What can hang from each mark:
C: J L
L: C F M N X
G: L V
D: H M
J: G U W
N: H W
X: D
Q: D N T X
U: G K V
W: G L T U V
F: M
M: G N
T: W
V: F H
K: L M W
H: F Q

Each row was made from one small tree. The marks that hang from a mark follow it in brackets, in alphabetical order. Every link used is in the known rows. Write each row's tree.
Known rows:
Q[D N[H[F] W] T]: [ -42   60  169 -237  552  286  -19   67 -160   13    1 -252   88  -46
  -39  290 -182 -427  288  172 -186 -170  143  -13 -187 -297 -148   48
  217  -74 -255   29   69  -10  -70 -131  119 -326   10  -21  336 -478
 -253  113  240  179  335  209   81   94  160  446  161 -232  164   86
   47   85 -254 -216  -76 -413   38]
W[G[L V] T U]: [-154 -194   74 -120   -3   40  273  212  268  213 -262   17  114 -211
   15  342  229  -43  185 -134   73  -58 -169 -316 -261 -446  126  231
  -42 -230  232 -120 -292  -19  -59 -372   58  259 -136  510 -297  -55
  256  361  -10  181  166   35 -289  -96   61 -191  267 -353   63 -229
  278   37 -245   39   43  -66 -296]
J[G[L[F]] U[K[W[V]]]]: [  33 -352  110   91 -406  113  110  -20  186  181   85 -159  192  108
  163   65  119 -114  210   98  -28   26  184  -83    4   -7   35  -33
  240  -89   23   36 -211 -362 -517 -203 -189  -45  -86  111  -65  178
   46 -177   90  174  -25  146  -96   49 -187 -223   93   28  198    9
  -23   71  160   38 -113  123 -136]
C[J[G U W] L]: [ 135 -231   72  287 -460  -95  -64  180  210  141   71 -163  161  242
  -45  154 -224 -100 -102   33  -90  -49  365 -114  -36  266  -50 -110
  225   66  366  186 -210 -393 -268 -105 -201  -40  -16  322  139  383
  167 -197   93  -32   50  198 -209  -34 -141 -226 -272   17  260  287
 -120   82  190  104 -119  245  466]
Q[D[M] N[H] X]: [ -28  106   60 -163  509  367  189 -125 -164   -7 -107 -196 -253   33
  -35  171  -72   41   71   33 -195  -71  -20  125 -202 -102 -176 -173
   34  137   67   83   53 -192  185 -184  224 -195 -131 -115   61 -422
  122  -75  140  183  197  207  -63   21  190  286   28 -184  130   17
   21  173 -114 -289 -247 -468  272]
V[F[M[G N[W[L]]]] H]: [ 297 -156 -148 -104  108    3 -128  194  -26  182  354  162  311  175
  296  357  365 -107 -107   18  151 -123   12    4  -38  -77  -45  108
   64 -172   -4 -159  350 -162  -42 -189 -206  -67  -77 -206  -31 -336
  381  -51  184  289    7  123 -125  161  328  247 -207   17  137 -125
 -511 -119  345   48   91 -103 -117]
D[H[Q] M]: [  28  197  -59  144  309   57 -170  -70  -57  -42  -81  112 -115   62
  263 -119  226  312    4  -39   37  -97  108  415  136 -103  -94 -238
  -82  142 -248 -214 -167  133  152  -84  260  -59  133 -185 -118  -36
  399 -322   11   70   74   13  -78   35  -39  131 -113 -117   97 -115
 -206  138  208  -97   76   86  112]
T[W[G U[K[M[N]] V]]]: [ 110  -43  107 -252 -112  -70  -19   -3  241   81 -221 -105  -54   82
   99  207  277  107  321   -8   -4   26 -267 -244 -198 -346  -44  424
  177 -148 -138 -154  -28  -97  -27 -345  -51  -67 -146  372 -230   -2
   49 -140   59  196  -24   26   93  -88   97 -146  113    6  116 -235
  325 -102  -37  191  -18   86   90]
F[M[G[V[H]]]]: [ 155 -100  -57  -13   16   91 -129    5   65   22  179  -18  -62  120
  137  233  193  170 -125 -116   23  -98 -134 -134  -86 -149  -13    1
   39 -143 -104  -63   98 -146   32  -92 -110  -49 -107  -88 -219 -172
  295 -121    9   37 -166  -41 -170   -7  133   73   51   39  -48  -35
 -196   -9  237  111   28 -161    0]
T[W[L[M[G N] X[D]]]]: [ 425 -115   41 -181  116    4  -90   76  109  155  -43  136   76  295
  380   98  -44   65  165   50  101  -40 -119  -58 -202 -239 -155  261
  342   66  -70  -74  103 -248   -3 -313  -34 -163 -207   50 -321  -32
   82  -34  181  239 -295  106  -99  -37  238  -67  105  236  110 -271
    2  -82  166   94 -160 -109   84]
F[M[N[W[G V]]]]: [  73 -181    7 -206  156   52 -192  127  142  114  -34  -11  104   61
   62  212  164   82   14   19   52  -88 -157 -168  -73 -223  -52  444
   84 -165 -193 -116  -21 -220   35 -151  -31  -68  -73  257 -217 -252
  418 -133   13  110  -41  -75  -98  -68  206  181  168   19  173 -166
  -80   12   34    1   38 -139   50]
K[L[F X] M[G N]]: [ 261 -210  -46 -166   71  109  -62  -66   84  221  168 -113 -161  259
  504 -145   85  201  -12  195   76  -25  156   -9  -78 -279 -100 -129
  388  -20   11 -132  302 -476  -26 -124  143 -308  -80 -231 -414  -16
  179  -18  115  114 -620  276   26  220  349   99  188  230   65  -22
 -148   67  183   29 -100  -55 -154]
V[F[M[G[L]]] H]: [ 199  -84 -199   28   36   18  -62  143 -152  179  371  150  150  131
  254  277  379    6 -108  -43   82  -99    0   -6  -38   25  -16 -181
  -45 -158   26 -107  243 -158  -19 -147 -224  -17 -112 -268  -26 -214
  257  -46  201  268  -12  157 -220  187  152  124 -236  -25    3  -55
 -529  -73  365   74  105  -91 -101]
T[W[G U[K[L]]]]: [  74   66   81 -190  -70  -94   39  101  156  112 -109  -97   38   49
  -33  124  131   56  177   88    4    0  -85 -190 -267 -300  -89  278
  123 -155  -87 -156  -16 -105  -79 -354  -38   60 -132  403 -278   97
   28   15  133  193  -89  112    3  -27  -62 -203   66   13  -27 -178
  247  -34 -135  186  -22   93  -31]
G[L[N] V[F H[Q]]]: [ 172 -120    1 -134  -49   23  240  129    3  192  216  291  187   68
  445   30  197 -128   -4   21   -8  -21  206 -134  -60  -22  381 -102
   90  150   76  -38  -44  143 -341 -254 -153 -102  121 -102  -23 -299
 -195   28  286  246  121  138  -18  207  180 -105   33 -201  134  -63
 -510   71  358  -40  132  -37  -88]
M[G[L[X]]]: [ 213  -80  -28   59 -109   42  135   75   38   44    4   -3 -199   -2
  253   74   46  151   63  -44   51  -52  -49  -19 -110 -208  -67  -33
  187    8   57  -32  -31 -178  -24  -95   12 -107 -119 -110 -217  185
  223  214   82  183 -234   48 -110   12  223  -60   87    7  -40   73
 -128  -11  101  -62  -53 -105  -94]
N[H W[L[F M]]]: [  81 -272   62 -329  345  126  -41  130  -69  124  101 -128  339  209
  205  162 -111 -185  124  319   42   12  149 -157 -160 -135   17   62
  160  -72 -194 -145  -41 -194 -110 -206 -269   37   82 -109  183 -379
  -76 -155  386   64   93  153  -63  151   21   -6  173   83  217 -149
 -186  -88  -64   55 -111 -190 -447]
C[J[G U]]: [  23 -155    7  249 -417  -59  -98   40  138   76   -8  -87   99  139
 -124  224  -30  -21  -75  -35  -53  -35  241 -124    1   99 -114 -196
  171   40  238  170 -181 -157 -109 -104 -109  -47 -118  170  137  163
  129 -183  -25  -23   63   28    7  -17  -79 -173  -46   11  136  192
   -3   23   88   67 -104  195  238]
Q[D[H[F]] N T X]: [ -56   67  233  -41  485  311  182  -44 -245  -33 -193  -60 -222   53
 -131  103 -101  -58  280    1  -71 -126   59  270  -92 -335 -229  -44
  127  148   26   78   56   60  186 -314  353 -349 -184 -165   72 -317
 -189  127  119  226  204  289  -47  -96  200  453  -16 -405  158  190
  254  216 -109 -314 -118 -468  335]
D[H[F Q]]: [  82  145  -69  163  176  -21 -220   -5  -58  -48  -67   34   20   48
  220 -118  155  104  218  -51  112 -103  179  347  120 -258  -89 -136
  -11  124 -256 -246 -185  241 -107  -47  114 -118  223 -134  -18 -127
   69  -80  100   81  102   74   67  126  -17  256 -132 -159   83   38
 -172  141  -28   65   91  158  -65]
M[G[L[N X]]]: [ 230  -96   44  -32 -126   81  154   66   38   37  -32   47 -156   53
  244   29   11  204   40    8   63  -26   56  -86  -96 -181   18  -29
  249   61   50  -67   49 -159  -57 -190  -14 -221 -145 -125 -200  140
  186  139  165  238 -262  113  -32  -32  283  -61  141   31    4   83
 -149  -27  198 -123 -124  -91  -29]
H[Q[D T[W[V]] X]]: [  95  111   80  -98  247   82  152  165 -179  -37 -183  141 -169  107
  -23  108  -16   63  219   26  -76  -94   61   91 -224 -401 -341   -2
   66  -24 -252  -89 -136  -24  -85 -225  302 -248 -195   79 -182 -205
 -181   98   18  189  147  -10  -11  -58   71  227  149 -321   51   -6
  272  128 -125  -33  -55 -321  260]
D[H[F] M[G[V] N[W]]]: [ 220 -142   37  119  171   39 -345  -86  149   29   29 -138  -59   46
  644  203  239  136   26 -101   54 -194  -55  447   41 -388 -133  200
  204  165 -248 -194   57   46   45 -157  115 -154  324 -143 -188 -151
  439 -102   63   92  -25   36  -59   40  396  164  -39  -17  194  -55
 -402  119  227 -106   72    0  -83]
T[W[G L]]: [ 180   37  135 -223   -3 -193   22  106  137  110  -59   35  178  101
   44  101  -63  180  174   13  116   11 -176 -142 -308 -208 -152  238
   71 -105   -6  -31  -41   27  -83 -285    9   86 -203  362 -211   39
  -20  146  147  193    7   71  -75  -27   20 -175   72   -9  120 -101
   57  -36  -36  132   28   54  -35]
U[G[L V] K]: [  99  -11  240 -102 -164   -8  301 -117  227  -10  -65 -149 -137  -47
   65   26  118 -213  163  -19  -27  -13 -307 -194  -20  -97  266  307
  173 -185 -117   67 -395   30  -61 -115 -184  -55 -220    6 -238  166
  -69  -23   67  117  -51 -106 -111  -37 -147 -138  322 -108   36   72
   69   42   71   50   24   27 -138]
F[M[G N]]: [ 165  -68  -52  -19   -1  107 -283   43  152   45   40  -62  -44  100
  103  209  173  117  -94 -109   68 -157 -184   14   13 -205 -132  178
  118 -200  -84  -68  131 -238   54   16   66 -160 -140  -58 -252  -46
  508  -44  -49   82 -250  -25 -134  -45  315  237   39  108   -6    4
 -178   -7  185   11  -23 -119   84]
N[H[F Q] W[T]]: [  69   42  -70 -157  332   92 -223  201  -62  -57    8  -77  230  -67
  104  207   94 -367  268  262    0 -126  247   60  -89 -395 -216   31
   65 -164 -529 -395 -222  105 -257   10   12  -36  250   52  141 -323
   81    8  215   16  424  -59  168  207   62  242  144 -222  176  -65
 -240   15 -390  139   69  -46 -392]
T[W[L[M] U[K V]]]: [ 143  -23  162 -358  -26  -26  114   59   69  161 -160   30   22  153
  140  126   90   11  298   39   86   90  -82 -213 -190 -286   30  364
  193  -73   23 -114  -36  -84  -62 -402 -219  -23 -118  225 -176  -82
 -106 -203  175  185  -18   73 -162  -74  -75 -337   35  -10    2 -272
  409 -187  -54  262  -49   53  -99]
K[M[N] W[G L U V]]: [  85 -133  -83 -511  244   14   63    8  429  338 -185 -166  107   55
  255  125  304  357  174   31  223   27  -31 -288 -159 -441  -39  365
   79 -114  171 -167  199 -190  -43 -435  120  -23    4  617 -439 -265
  394    1 -108  221 -263  119  -16   70   96  -33  210  -26  248 -354
  309  101 -137   48  -86   57 -165]
Q[D N[H]]: [ -27   87   47 -161  383  247   31  -80   14   -1  -41 -245   22  -13
  -26  176 -130 -146  115    4 -176 -103  -10  -70 -129  -48   32  -28
   70   36   22   83   37  -71    2  -46   81 -223   -4  -23  300 -389
 -102   53  139  164  158  251   57   99  143  319   18  -46  132   65
   -3   63 -118 -162 -174 -283   95]
J[U[G[L] K[M W]]]: [ 156   55   60 -112 -169  170  128 -211  156  100   54 -254  -43  142
   17  -44  185 -121  166  115 -100   22    3 -177  104  -56   13  -35
  181 -100 -115   19 -173 -256  -68 -151 -100  -95  -57   22 -175  243
  136 -201  -12   79 -176   16   57   53 -329 -208  171   10  192  -96
   78  120   17  -21 -110  130   -6]
J[G W[T U V[F[M]]]]: [  34 -415  -45   43   26   96  -29  297  277  199  -27   20  348   41
 -121  454  313  -12   53   25  216 -105   16  -93  -97 -128 -261  141
 -101 -141  117 -178  -96 -366 -365 -254 -131   48 -156  379 -158  -87
  435 -157  -42  298  234   57 -215  -83  -72  -54 -178  -26  248 -103
   55 -150   92  176  -43    1   80]
X[D[H[F[M[G]] Q]]]: [ 240   99 -196  279  348   -5 -479  -59   14   69   18  -19   -9  128
  269   30  245   52  181 -220   68 -139  -36  273  108 -265 -145  -95
   30   58 -284 -287  -73  -82  -18   -1   63 -150  127 -236 -142 -124
  285 -239   93  222  -53   58 -134   84  -98  488   -7   77  -74 -137
  -78  119  105   55  -76   14   96]
V[F[M[G]]]: [ 119 -115 -128   47   50   12 -163  146  -96  142  171    8   35   98
   76  229  329  100  -94  -66   94 -123 -112   70  -22  -34 -210  -69
  -43 -200  -88  -64  127 -182  -49  -73 -151  -81 -139 -170  -94 -108
  294  -31  125  202  -55   79 -104   70  116  136 -139   62  -47   39
 -304  -47  148   59   20  -47  -25]
D[M[G N[H W[T U]]]]: [  70  -86  -54  -96  190  156 -206   99  176   26  -56 -137   34  -56
  273  422  236  -36  -60   54  -19 -182  -24  160  -71 -339 -191  164
  119 -149 -148 -251  132 -193   98 -112  159  -36   89   12 -112 -100
  631  -40   -5  112   61  -19  -91    3  382  140   68  -26  118 -162
 -164  -54   43  -90  -64 -137 -163]
M[G[L[F]] N[H[Q]]]: [ 205 -173  -52  -25  -79   78 -174  123  238   41   -6 -109  105   42
  431  201   96  -75   83    0   13 -198   -3  124  -52 -334   15   10
  231 -159  -90 -143  -75 -151 -306   46  156 -202   55 -198  -42  -32
  202  210  161  226 -150  132  -60  211  503  273  136    2  109  164
 -402   35  193  -37  -51 -128 -288]
X[D[H[Q[T[W]]]]]: [ 163  112  -49  164  363  -23 -315   10   38    5  -38  128   28  155
  148   -6  108  -63  170  -37  -50 -108  -44  210   75 -156 -103   24
   52  137 -291 -198  -89   45   85  -95  210 -112  102 -122  -17   35
  -41 -234   82  177   51   58  -44  -18 -130  298   17   31   44 -175
   61   71  197  -31  -33  -71  257]
T[W[L[F[M]] U]]: [ 112 -164   28 -242   76  -82   -2  251  -64  238   34   48  212  149
  198  158   51  139  152   52   95  -44   -8 -150 -247 -279 -159  173
   66 -118  106 -145   99 -210  -79 -340 -155   40  -19  251 -251  -81
   30 -113  276  197  -66  142 -298  -41  -45 -173    1   20  -56 -302
  164  -87  -14  214  -21   34 -101]
U[G[V[H[F[M]]]]]: [ 164  -14   41  -15    5    4   10  -73   53  -23  104  -37   49  114
  102  159  137  -20   77  -31   45  -77 -143 -195  -68 -150   27  -23
   47 -174 -208   -8 -121   57   24 -137 -217  -68 -123   60 -232 -257
  -54 -124   67   99  -34  -48 -104   27  -64   81  181  -56  108   13
 -107   51  138  130   58   -2  -27]
M[G N[W[T U V]]]: [ 125 -340   -1 -184  -47   17  -79  229  343   65 -195  -46  150 -106
  188  501  219  -47    9  -18   64 -141  -48  -42 -102 -532  -90  598
  180 -147  -25 -270  114 -168  -37 -203   87 -140   62  261 -138  -92
  423  211 -149  196    9  -73   -6 -102  521  130  118  -65  166  -83
  141 -135  -50    7  -51 -158 -217]
F[M[N[H]]]: [  13   -4  -64 -123  200  181 -287   72  107   18   81  -91   28   97
   53  144  136  -50  -52   53   -2 -153 -123  -35   35  -70  -29  166
   54 -148 -118  -82   65 -183   57   13   29  -37   22  -29  -74 -201
  375 -184   93   -9  -73   35 -116   39  167  263   22   51   82  -68
 -251   21   99   33   -3 -127    8]
K[L[C F M[N[W[U]]]]]: [  69 -342   22 -218  116  148  -35   39  -13  363   50   40  263  287
  309   75 -154 -212   75  341  -10   62  424 -193  -40 -240   29   45
  369   33  -19 -144  -14 -311 -185 -225 -172 -172  -73 -106 -149 -327
 -129 -165  215   99 -492  313 -130  146  247  -78  213  131  102 -160
 -100  -37  129   98 -125 -204 -240]
T[W[U[K[L[X[D]] M]]]]: [ 190   54  -55 -179  151    8   -2   42   38  173   37  -64 -132  145
  202   -5  176  -26  182  145  -69   11   -4 -141 -154 -227  -91  210
  225   72  -78 -217  143 -317   48 -302  -67  -65   14  133 -325   90
   43 -259  167  135 -217   98    5   18 -156 -135   55  151 -100 -399
  257  -30  -52  207 -109   39   92]
W[G[L[C F N] V] T]: [ -65 -430  253 -174  -60   19  236   71  145  191 -205  178  255   -9
  167  213  -32  -34  214   56   39   28   24 -359 -201 -228  195  149
  173 -169   -5 -136 -355   58 -287 -367  -83  -26 -381  150 -156 -125
  -83  166  223  195  -54  177 -182  -85  286 -145  456 -259  231  -48
  -85   -5  127   20  -27 -168 -287]
L[X[D[M[G]]]]: [ 222  -48 -129  187  240   82  -38  -42  -79   30  -33  101 -249   81
  309   -9  144  136   65  -58    2  -48  -43   90  -46  -35 -146 -139
  171  106 -131 -119   60 -299  125 -142   11 -127 -145 -193 -280   30
  345 -215  100  216 -235   24 -107  -48   52  173  143  176  -73 -246
   34   19  163 -124 -201 -101  197]
C[J L[M[N]]]: [  58 -165   61  -68 -165 -100  -95  147   38  188 -139  -13    7  222
  220   61 -186  -29 -120   38  -52  -41  222 -111  -26  117  177  140
  297  -60  219  127  -62 -193  157 -163 -140 -173 -121  206   41   42
   65 -116  124 -107 -172  199 -256  -13  247  -71  -54   -3  114  133
  -99   83  113  109  -78   86  224]
Q[D[H M[G[L]]] X]: [ 139   61   15  204  326  200   98 -124 -172   41  -37 -128 -384  132
  292  152   93  300   32 -185  -29  -82 -151  346  -84 -259 -281 -153
   18  211  116  -50   19 -240  337 -210  223  -83  -32 -294 -187  -79
  374   47   70  207  -28  210 -313  -67  126  171  -85 -164   42  -39
  -63  168  106 -284 -182 -311  153]

Which tree is each row?
[ 108 -134   -3 -386  209   -1  -29    1  202  205   49 -102   84   64
  268   70   92   41   35   73   47   24  -17  -90  -36 -218   46  384
  133   67   60  -94  159 -194   40 -110   50  -97   90   91 -144 -198
  224  -83  -78   -6  -39  -67   49   91  156   64  116    6  218 -222
   -9   13    4   70   24  -53 -105] => K[M[N[W[L V]]]]
[ 202  -82   19 -301   31  -59   79  161  -35  244   18  181  202  229
  262  243  157   43  214   54  117   59   13 -205 -221 -236  -33  142
   95   -9  120 -108  126  -56  -41 -455 -258   17  -26  201  -84 -285
 -180 -136  240  283   57  191 -186   38   26 -304 -134  -21   97 -291
  147 -206   93  239   15   16  -93] => T[W[L[M] U[V[F H]]]]
[ 197 -132  -35   64 -108   45  174   55   34   79  -15   49 -164   27
  249  152  -27  105  119   18   13  -17   63  -89  -92 -201  -85   -6
  253   71   37  -79 -127 -138 -103 -119  -75 -151 -243 -214 -197  134
  185  144  108  174 -363   68 -107    6  295  -56  130  -33  -16   79
 -196  -53  186   17  -90 -198 -101] => M[G[L[C X]]]
[ 168  116 -226  128  233   17    8   62 -274  107  230  239  176  113
  338  143  340  -78    0  -70    7  -96  205  184  -18   51  -58 -417
  -95  -45 -126 -147  124   -1 -128  -99  -60 -111  -38 -278   80 -433
  103  -84  144  295  192  159  -29  257   73  300 -227 -125   54 -182
 -404   32  219  -30   48   -5   45] => V[F H[Q[D[M]]]]
[ -86 -276   44 -273   41  -96  196  182  146  241 -152   67  227  -17
  120  285  129  183  149   77   56   25   64 -266 -217 -106  160  225
   40  -24   43 -145 -189    3 -345 -462 -231  -43 -239  158   25 -304
  -47   85  295  405    7  249  -90  106  215   17  162 -209  262   90
 -223  -48  174   78  -58 -145 -312] => W[G[L[C N[H]]] V[F]]
[ 201  167  -81  -70  130   38 -242  136 -154    3  155  245  174  133
  230   93  168 -149  180   63   46 -162  224   98  -48 -281 -129 -115
  121 -178 -359 -220  116  100 -183 -111   93 -204  -66  -44 -156 -322
   33 -123  126  124   66    2  -37  155  170  335  -26 -202   52 -120
 -269   68  153  164  184  -31   87] => V[H[F[M[N]] Q[T[W]]]]
[  40  131  -27  -23  232  148 -240   85   67  -39  -49 -110   88    7
  213  143   42 -319  203   16  -19 -225   95  200   -4 -302  -95   23
  167 -126 -228 -117   -6   36 -250   45  227 -213   97  -88   63 -323
   42  145  108  104   97  114   63  189  285  528   76 -161  118   60
 -170  122  -98  -32  -26 -100  -93] => M[N[H[F Q[D T]]]]
[ 129 -115    5  -85   87  199  225   51 -136  172  -42  144 -113  139
  290 -115  -38   26  148  114   38   35   60 -137  -66  -54   95 -100
  212  120   33   43 -172 -235   52 -216 -104  -63 -170  -83 -215  -42
   59    0  188  103 -227  103 -175   27   64 -216  145   20   63 -187
 -135   39   67  -67  -66 -145  -39] => G[L[M X]]
[ 220 -367   59  231 -142   63  -19   54  311   90  198  -69  254  168
   59  211   74 -151   -4   28   97  -56  -58  -17  -54  125 -132  -56
   56  111   26  135 -163 -174 -506  -26 -167    6  -41   97  -44    4
   19  -91   38  138  120   42   65   28  -27 -165 -141  170  283  102
 -348  -22  299   28   -6   19  255] => J[G[V[F]] W]
[ 197   11 -242   -5  129   49 -158  179 -112  110  249  316  260  165
  233  148  438 -113  -50   16   87 -149  140   79   72    4   -1 -151
  -40 -152 -174 -188  135  -24 -145  -81  -65 -128  -71 -203  -42 -400
  281 -177  132  239   73   70   -9  221  228  353 -214  -75  114 -150
 -528    4  319   73  146  -14   75] => V[F[M[N]] H[Q]]
[ 182  -40   -2   57  -91    4  -29   29   79  -59   70   35  -10   16
  239  217  130   -2   46 -117   30 -124   83   59 -124 -340  -19 -138
  135 -117 -196  -88   37  136 -254 -101   47 -162  -68 -135 -133 -167
  -50  160  -16  104  -35  -41   27  104  252  164  105 -158  -21  143
 -130   43  149   98   71 -113 -123] => M[G[V[H[F Q[T]]]]]
[  79   47  141 -303  126   69   -6   53   40  137  115   40  102   79
   18  -97 -130 -134  -77  315   21   68  322 -151  -48 -160   41  114
  199   25  -34 -170  142  -69  -23 -135   76 -108  131  115  -78  -53
  -46  -12  152   62  -56  183   40   63   39 -118  155   -2   88   -3
  -36  -15  -43  -68    6  -15 -138] => K[L[N[W[T]]]]
[ 101  140  -26 -231  185  193 -174  -16  146  156   52  -34   67  213
  166 -114  -64 -136  -43  226   24  -29  234    4   -9 -189   57  -94
  212  -24  -98  -69  -10 -149 -101  -29  169 -107   56  -39 -147 -241
   18  -25   70   25 -258  203  -12  267  126   53   99   89   99   10
 -181   90    9   50  -28  -81 -168] => K[L[M[N[H[Q]]]]]
[ 160  162 -165   56   32  -36  -74   14 -155  -21  125  175  170   34
  226  -19  135  -99  160  -18   65  -38  320  104   -9 -143   24 -305
    4  -29 -195 -206   26  170 -252  -19  -39  -95   54 -112   -7 -321
  -49  -49   84  102  122   10   65  241   36  247  -85 -170    9  -64
 -235   66   24  154  111  104  -87] => V[H[F Q]]
[ 169   48 -151  -54  193  145 -133  207 -165  101  -80   49  -34   60
  101   86  243  -63  269   17   99 -127  198  138  -58 -550 -323   25
   92  -61 -260 -273 -132 -125 -210 -100   69 -180   52   86 -397 -385
  376  -87   99  134   91 -120   -2   75  156  350   87 -242  -17 -161
  -51  193 -302   78   19  -81  100] => H[F[M[N[W[U]]]] Q[X]]
[ 272  -80 -127  207  345   15 -526  -49   90  108   85 -103   68  139
  351  161  200 -104  137 -141   37 -141 -130  220  113 -257 -121  221
  146  108 -226 -246   81 -180   94  -38  -11 -133  230 -182  -75 -133
  319 -218  120  195  -66   82 -125   24   68  452   -3  171   43 -194
 -147   59  147  -34  -87  -64   79] => X[D[H[F[M[G N[W]]]]]]
[ 244  -96  143 -220  -20   24   78   90    1  120 -131  135   64  240
  195   16  -60  228  214  163   26   25  -68 -267 -280 -167  -64   96
  251   37 -192  -38 -108 -122  -25 -425  -80 -117 -282  267 -268   -5
  -75    5  291  232 -168  153   26  -77  158 -299  202   96  205 -183
 -124   -8  125    1  -80  -62  141] => T[W[G[L[M N X]]]]
[-106  -93 -154 -189  107  -35  110  262   16   91 -210  230  241 -197
  130  312  352   -3  194  -59  130  -72  312  -56 -130 -474   58  119
 -120 -176   30 -448    2   79 -197 -358   -6   18   54  338 -120 -415
  160   40  -65  218  297   -9 -183   69   64  161  -12 -436   33 -254
  332  -64 -227  303   71   40 -384] => W[T U V[H[F Q]]]
[ 246  -88   57   -8  435  178  -13  111 -122  -52 -108  280  -30  230
  186 -122   57  -21  204  259    2  -35  285  -48   63 -146   -1   64
  321  296 -416 -303   -5  -72   83 -365   19 -355   10 -192  -55 -119
   65 -380  328  275  -47  109  219 -146   67  280  254   65  205 -257
   15   14  229 -278 -201 -163  329] => L[N[W] X[D[H[Q[T]]]]]
[ 232 -425  121  -42 -201  147  117  -18  179  172  -53  -60  308  253
   77  122  -67  -27   94   55  -32  -15   87 -194  -29  -24   31  -37
  110   72   50   65 -343 -458 -377 -292 -246 -100   -8  128  -67   42
  -69 -166   77  298 -129  112 -207   -1 -219 -294   76   79  406  -15
   77   -3  225  -38 -178  -39   54] => J[U[G[L[F M]]] W[V]]
[  39  -76   74 -281  380   69   -6  276  -77   15   61  -15  280   76
   90  120  -56 -258  206  325   30  -86  269  -34 -151 -293  -88  -13
  129 -187 -338 -229 -150    6 -269 -126   15  -44   81  -97  153 -274
  -84  -57  340  123  259   50    6  173    2  223  241 -179  160  -18
  -99  -13 -116   10   21 -181 -369] => N[H[Q[T]] W[L[F]]]
[ 134   45  -55   41  321   79 -373  100  -23    3  -42   79  115   70
  244   33  254  -31  213   30  133 -182  119  289  138 -405 -176  131
   56  -20 -405 -374 -180  123  -19  -65  149 -155  209  -47 -115 -224
  378 -155  100   71  155    8   -7   58  127  350  -48 -184  188 -118
 -260  112  -54   56  144   60  -60] => D[H[F[M[N[W[T]]]] Q]]
[ 144    0  -30 -134  222   63  -22   -5   25  154   35   81 -101  246
  155  -57 -203  -96    2  353  -72   61  497 -306  -41   23   61  -74
  430  269   46 -185   11 -157  -51 -283 -132 -258  -72 -149  -17 -122
  -96 -355  411  146 -463  365   14  131   86   44  247  107   43   36
 -116  -23  197   37 -262 -115   45] => K[L[C[J] N[H] X[D]]]
[  43 -105  -16 -156   76  -17  365  242  -46  204 -122  176  -80   -6
  176   94  272   81  277  -30  235   56   68 -173 -135 -247    7  113
   76    6  351 -118   17  -88  -84 -425 -214   31  -30  127 -169 -196
  106  -15  238  367   38  182 -210   -6   -7  -95  -42 -180  -11 -180
  395 -163 -113   60  -43   70 -185] => W[L[X] U[V[F]]]
